Below is a small trained network, with its code and all its weights. Each question gives an input and a class and asks what happens when units are switched off, that is, made to give their printed mean instead of their output.

import numpy as np


def w(rows, s, z=0):
    codes = np.array(rows[::2]) - 128.0
    scale = np.full(codes.shape[1], s)
    scale[-1] = z or s
    return codes * scale


def f(y):
    return np.maximum(y, 0)


def log_softmax(a):
    a = a - a.max(-1, keepdims=True)
    return a - np.log(np.exp(a).sum(-1, keepdims=True))


def net(x, mask):
    res = np.array(x, float).reshape(1, 3) / 4 @ E
    y = f(res @ A[0][:, :-1].T + A[0][:, -1])
    res = res + np.where(mask, y, B[0][:, -1]) @ B[0][:, :-1]
    return log_softmax(res[-1] @ U[:, :-1].T + U[:, -1])


A, B = {}, {}
E = w([
[254,168,104],'x0',
[132,182,212],'x1',
[138,108,137],'x2',
],0.0099)
A[0] = w([
[145,206,189,111],'n1',
[107,156,100,3],'n2',
[9,84,164,85],'n3',
[110,166,246,134],'n4',
[37,131,157,17],'n5',
[73,70,139,76],'n6',
[101,54,47,94],'n7',
],0.012,0.0076)
B[0] = w([
[147,74,86,195],'n1',
[165,223,104,128],'n2',
[249,215,123,254],'n3',
[1,96,5,228],'n4',
[182,172,91,181],'n5',
[184,209,119,185],'n6',
[30,17,79,206],'n7',
],0.0098,0.008)
U = w([
[53,106,123,255],'0',
[12,84,84,109],'1',
[182,150,158,55],'2',
[20,116,211,138],'3',
],0.011,0.006)

Each question gives the input, the list of numbers given to net, and the class t.
The units are the neurons (one row each of A and B). Each row of codes is followed by its name. A weight is (code - 128) times the scale printed after its matrix; where a second scale follows, it is the last column's (A, B and U).
mask holds one flag per neuron, in row order. A switched-off neuron (its flag False) gives its mean, the last column of its row in B, instead of its output. The means were averaged over made-up inputs and are rounded, as every weight is.
A unit's drop is (log p(t) with every unit on - log p(t) with that unit switched off) / (log p(t) with every unit on - log p(t) with every unit switched off).
The circuit of an input: a set's keep is (log p(t) with only the set's units on - log p(t) with every unit switched off) / (log p(t) with every unit on - log p(t) with every unit switched off). Starting from all 7 units, units are removed one at a time, each time the one whose removal leaves the highest keep (on an exact tie, the one counted first), for as long as the keep stays at least 0.8.
units of the circuit, in order: the units of the circuit, biggest drop first
most important unit: the unit with the biggest drop
top k neurons: the k neurons with the biggest drops, biggest first
drop when u is switched off: that unit's drop, to one decimal
input [7,8,8], class 0: most important unit : n4
input [5,7,-6], class 1: top 3 neurons : (n4, n3, n1)
input [-6,3,-5], class 2: top 4 neurons : (n3, n7, n5, n6)
input [2,5,1], class 1: units of the circuit, in order : (n4, n3)
input [-6,8,-4], class 1: top 2 neurons : (n4, n1)
input [1,4,-2], class 1: units of the circuit, in order : (n3, n4)
input [0,0,-1], class 3: top 2 neurons : (n3, n4)
input [-4,2,-2], class 2: units of the circuit, in order : (n3, n7)
input [-5,-1,-3], class 2: units of the circuit, in order : (n3, n4)
input [-5,4,1], class 2: top 3 neurons : (n3, n7, n5)
input [7,7,-8], class 0: top 2 neurons : (n4, n3)
input [-6,0,4], class 2: drop when n3 is switched off : 0.5
input [-7,4,-2], class 2: drop when n4 is switched off : -0.1
input [-8,-3,-4], class 2: units of the circuit, in order : (n3)
input [2,5,-3], class 1: drop when n4 is switched off : 0.4
